Below is a small trained network, with its code and all its weights. Each question gives an input and a target symbol and asks what happens when units are switched off, that is, made to give their printed mean instead of their output.

import numpy as np


def w(rows, s, z=0):
    codes = np.array(rows[::2]) - 128.0
    scale = np.full(codes.shape[1], s)
    scale[-1] = z or s
    return codes * scale


def f(y):
    return y / 2 * (1 + np.tanh(0.7978845608 * (y + 0.044715 * y**3)))


def softmax(a):
    e = np.exp(a - a.max(-1, keepdims=True))
    return e / e.sum(-1, keepdims=True)


def log_softmax(a):
    a = a - a.max(-1, keepdims=True)
    return a - np.log(np.exp(a).sum(-1, keepdims=True))


def net(x, mask):
    ids = ['εζηθλπσφψω'.index(c) for c in x.split()]
    T = len(ids)
    res = E[ids] + P[:T]
    u = 0
    for l in range(3):
        r = res
        for j in range(2):
            rows = slice(2 * j, 2 * j + 2)
            q, k, v = (r @ M[l][rows].T for M in (Q, K, V))
            z = softmax(np.where(np.tri(T) > 0, q @ k.T / 2**0.5, -1e9)) @ v
            o = O[l][rows]
            res = res + np.where(mask[u + j], z, o[:, -1]) @ o[:, :-1]
        u += 2
        y = f(res @ A[l][:, :-1].T + A[l][:, -1])
        res = res + np.where(mask[u : u + 4], y, B[l][:, -1]) @ B[l][:, :-1]
        u += 4
    return log_softmax(res[-1] @ U[:, :-1].T + U[:, -1])


Q, K, V, O, A, B = {}, {}, {}, {}, {}, {}
E = w([
[164,125,195,127],'ε',
[147,95,212,127],'ζ',
[96,34,255,88],'η',
[156,197,214,139],'θ',
[44,92,142,106],'λ',
[180,73,81,165],'π',
[150,191,93,160],'σ',
[89,102,60,133],'φ',
[68,118,251,61],'ψ',
[215,116,166,163],'ω',
],0.0088)
P = w([
[131,164,112,65],'0',
[60,157,159,229],'1',
[159,94,128,97],'2',
[150,99,123,116],'3',
[70,152,164,236],'4',
[154,93,129,81],'5',
[140,106,120,118],'6',
[64,152,167,243],'7',
[155,92,129,74],'8',
[137,111,116,120],'9',
[61,146,161,243],'10',
[156,95,129,68],'11',
[136,113,113,126],'12',
[59,152,163,246],'13',
],0.011)
Q[0] = w([
[211,111,161,93],'0.h1',
[214,31,76,29],'0.h1',
[132,73,33,142],'0.h2',
[133,3,180,208],'0.h2',
],0.005)
K[0] = w([
[121,120,136,82],'0.h1',
[156,40,31,36],'0.h1',
[133,141,143,164],'0.h2',
[136,179,2,158],'0.h2',
],0.0073)
V[0] = w([
[182,122,118,60],'0.h1',
[66,41,161,253],'0.h1',
[139,155,169,137],'0.h2',
[148,138,63,57],'0.h2',
],0.0065)
O[0] = w([
[184,141,131,40,43],'0.h1',
[128,76,125,253,252],'0.h1',
[158,148,174,108,150],'0.h2',
[90,154,68,71,75],'0.h2',
],0.0057,0.002)
A[0] = w([
[248,25,167,77,254],'0.n1',
[82,31,110,44,202],'0.n2',
[176,202,209,60,155],'0.n3',
[203,126,57,95,222],'0.n4',
],0.012,0.0031)
B[0] = w([
[200,38,179,120,254],'0.n1',
[85,42,89,73,178],'0.n2',
[137,249,207,118,166],'0.n3',
[215,143,67,138,194],'0.n4',
],0.011,0.0061)
Q[1] = w([
[101,130,147,187],'1.h1',
[101,114,151,254],'1.h1',
[141,223,88,119],'1.h2',
[153,114,90,151],'1.h2',
],0.0075)
K[1] = w([
[40,187,99,77],'1.h1',
[26,252,74,79],'1.h1',
[225,19,119,46],'1.h2',
[162,102,151,175],'1.h2',
],0.0044)
V[1] = w([
[110,69,120,176],'1.h1',
[151,163,72,2],'1.h1',
[138,120,53,176],'1.h2',
[170,85,94,51],'1.h2',
],0.006)
O[1] = w([
[198,154,115,138,49],'1.h1',
[34,3,80,166,252],'1.h1',
[171,66,87,187,144],'1.h2',
[75,133,26,70,15],'1.h2',
],0.0048,0.0028)
A[1] = w([
[99,151,24,231,100],'1.n1',
[49,161,148,135,192],'1.n2',
[215,129,10,22,106],'1.n3',
[103,153,2,62,250],'1.n4',
],0.0062,0.0016)
B[1] = w([
[97,78,254,103,228],'1.n1',
[190,130,107,134,171],'1.n2',
[142,84,73,224,254],'1.n3',
[94,52,53,112,153],'1.n4',
],0.0076,0.0049)
Q[2] = w([
[60,119,186,223],'2.h1',
[65,182,70,96],'2.h1',
[112,92,167,254],'2.h2',
[166,117,95,96],'2.h2',
],0.008)
K[2] = w([
[51,170,123,59],'2.h1',
[254,66,81,74],'2.h1',
[105,147,80,231],'2.h2',
[152,161,160,113],'2.h2',
],0.0081)
V[2] = w([
[160,150,226,71],'2.h1',
[155,55,114,1],'2.h1',
[194,178,129,161],'2.h2',
[89,165,215,131],'2.h2',
],0.0078)
O[2] = w([
[185,93,106,1,128],'2.h1',
[216,49,190,149,2],'2.h1',
[169,155,107,214,88],'2.h2',
[72,91,101,197,103],'2.h2',
],0.0075,0.0073)
A[2] = w([
[215,139,143,226,180],'2.n1',
[34,116,138,125,252],'2.n2',
[164,224,153,104,36],'2.n3',
[183,100,2,181,141],'2.n4',
],0.0086,0.0042)
B[2] = w([
[167,141,66,95,229],'2.n1',
[135,157,98,91,215],'2.n2',
[152,83,130,252,158],'2.n3',
[78,154,180,159,254],'2.n4',
],0.013,0.0097)
U = w([
[164,120,145,111,141],'ε',
[149,98,162,115,130],'ζ',
[135,51,166,120,59],'η',
[146,157,227,180,103],'θ',
[110,92,3,63,147],'λ',
[160,32,47,206,55],'π',
[117,227,12,123,255],'σ',
[26,85,149,173,91],'φ',
[106,175,171,67,149],'ψ',
[211,118,61,97,110],'ω',
],0.0067,0.0046)

Each question gives the input, a string of symbols that net reads in full, and the target symbol t.
The units are the heads (2 rows each of Q, K, V and O) and the neurons (one row each of A and B). Each row of codes is followed by its name. A weight is (code - 128) times the scale printed after its matrix; where a second scale follows, it is the last column's (O, A, B and U).
mask holds one flag per unit, layer by layer, with each layer's heads first. A switched-off unit (its flag False) gives its mean, the last column of its rows in O or B, instead of its output. The means were averaged over made-up inputs and are rounded, as every weight is.
A unit's drop is (log p(t) with every unit on - log p(t) with that unit switched off) / (log p(t) with every unit on - log p(t) with every unit switched off).
The circuit of an input: a set's keep is (log p(t) with only the set's units on - log p(t) with every unit switched off) / (log p(t) with every unit on - log p(t) with every unit switched off). Starting from the 12 units with the biggest drops (on a tie, the unit counted first), units are removed one at a time, each time the one whose removal leaves the highest keep (on an exact tie, the one counted first), for as long as the keep stays at least 0.8.
circuit, biggest first: the units of the circuit, biggest drop first
most important unit: the unit with the biggest drop
k most important neurons: the k neurons with the biggest drops, biggest first
top k neurons in layer l: the k neurons of layer l with the biggest drops, biggest first
which heads matter: for each layer, one digit per head in row order, 1 if its drop is at least 0.15 and else 0, layers parted by /
input φ σ π σ π, target ψ: most important unit	1.n3
input π λ ω ε λ, target θ: 3 most important neurons	[1.n3 0.n4 2.n3]
input ω φ ζ σ π σ σ σ φ θ λ, target σ: circuit, biggest first	[0.n1 2.n2]
input σ ψ π ζ π σ σ λ ψ θ θ, target φ: circuit, biggest first	[0.h1 0.n1 1.h1 0.n3]
input π π π ψ σ λ σ ω, target θ: which heads matter	11 / 11 / 01
input σ ψ λ π φ σ π π σ σ σ, target φ: 3 most important neurons	[0.n3 1.n1 0.n1]
input ψ σ π λ σ σ π ζ, target η: which heads matter	10 / 10 / 10
input σ θ σ σ σ σ ζ σ π σ σ λ σ π, target φ: which heads matter	11 / 10 / 01
input σ φ σ λ λ λ, target λ: circuit, biggest first	[0.n2 2.n4]
input π π σ ω φ σ σ λ σ σ π, target θ: which heads matter	11 / 11 / 01
input σ σ ψ, target ψ: circuit, biggest first	[0.n3 0.h1 1.n3]
input ω σ ε σ λ λ σ λ σ ω ε ε σ π, target σ: 2 most important neurons	[0.n1 0.n4]
input ψ σ ω σ π θ ψ ω η ω ω, target η: top 2 neurons in layer 0	[0.n3 0.n2]
input π σ ω σ ψ ψ σ σ π, target π: which heads matter	10 / 00 / 01
input π π λ λ σ σ σ ζ, target θ: top 3 neurons in layer 1	[1.n3 1.n4 1.n1]
input σ σ λ σ λ ω σ σ θ ζ ω ω, target ω: most important unit	0.n1
input π σ σ θ, target θ: circuit, biggest first	[2.n3 0.n3 0.n2 0.h1]
input λ ω ε π σ φ λ λ σ σ σ ω θ ε, target π: 2 most important neurons	[0.n3 2.n1]
input η ω σ ε λ σ λ ω ε ζ θ σ π σ, target ω: which heads matter	10 / 11 / 10
input ζ π θ π π σ π π φ π σ θ π, target σ: most important unit	2.n1
input π σ σ θ λ θ λ σ σ σ σ, target θ: 4 most important neurons	[1.n3 0.n4 2.n3 0.n1]
input σ σ σ σ σ σ π ε σ π ε ω λ ζ, target φ: 2 most important neurons	[0.n3 0.n1]
input φ π σ σ θ, target ψ: 3 most important neurons	[1.n3 0.n4 1.n4]
input σ σ σ ω σ π σ ω θ ε π σ φ, target φ: 4 most important neurons	[2.n4 2.n1 0.n3 0.n2]
input π π φ λ σ σ ω π, target θ: top 2 neurons in layer 1	[1.n3 1.n1]
input σ π π, target π: top 2 neurons in layer 0	[0.n1 0.n3]
input φ σ η π σ σ π σ σ π φ ζ π σ, target ψ: 2 most important neurons	[1.n3 1.n1]
input φ σ θ σ λ, target ψ: most important unit	1.n3
input λ ε ψ σ π η σ λ, target π: top 3 neurons in layer 0	[0.n2 0.n1 0.n3]
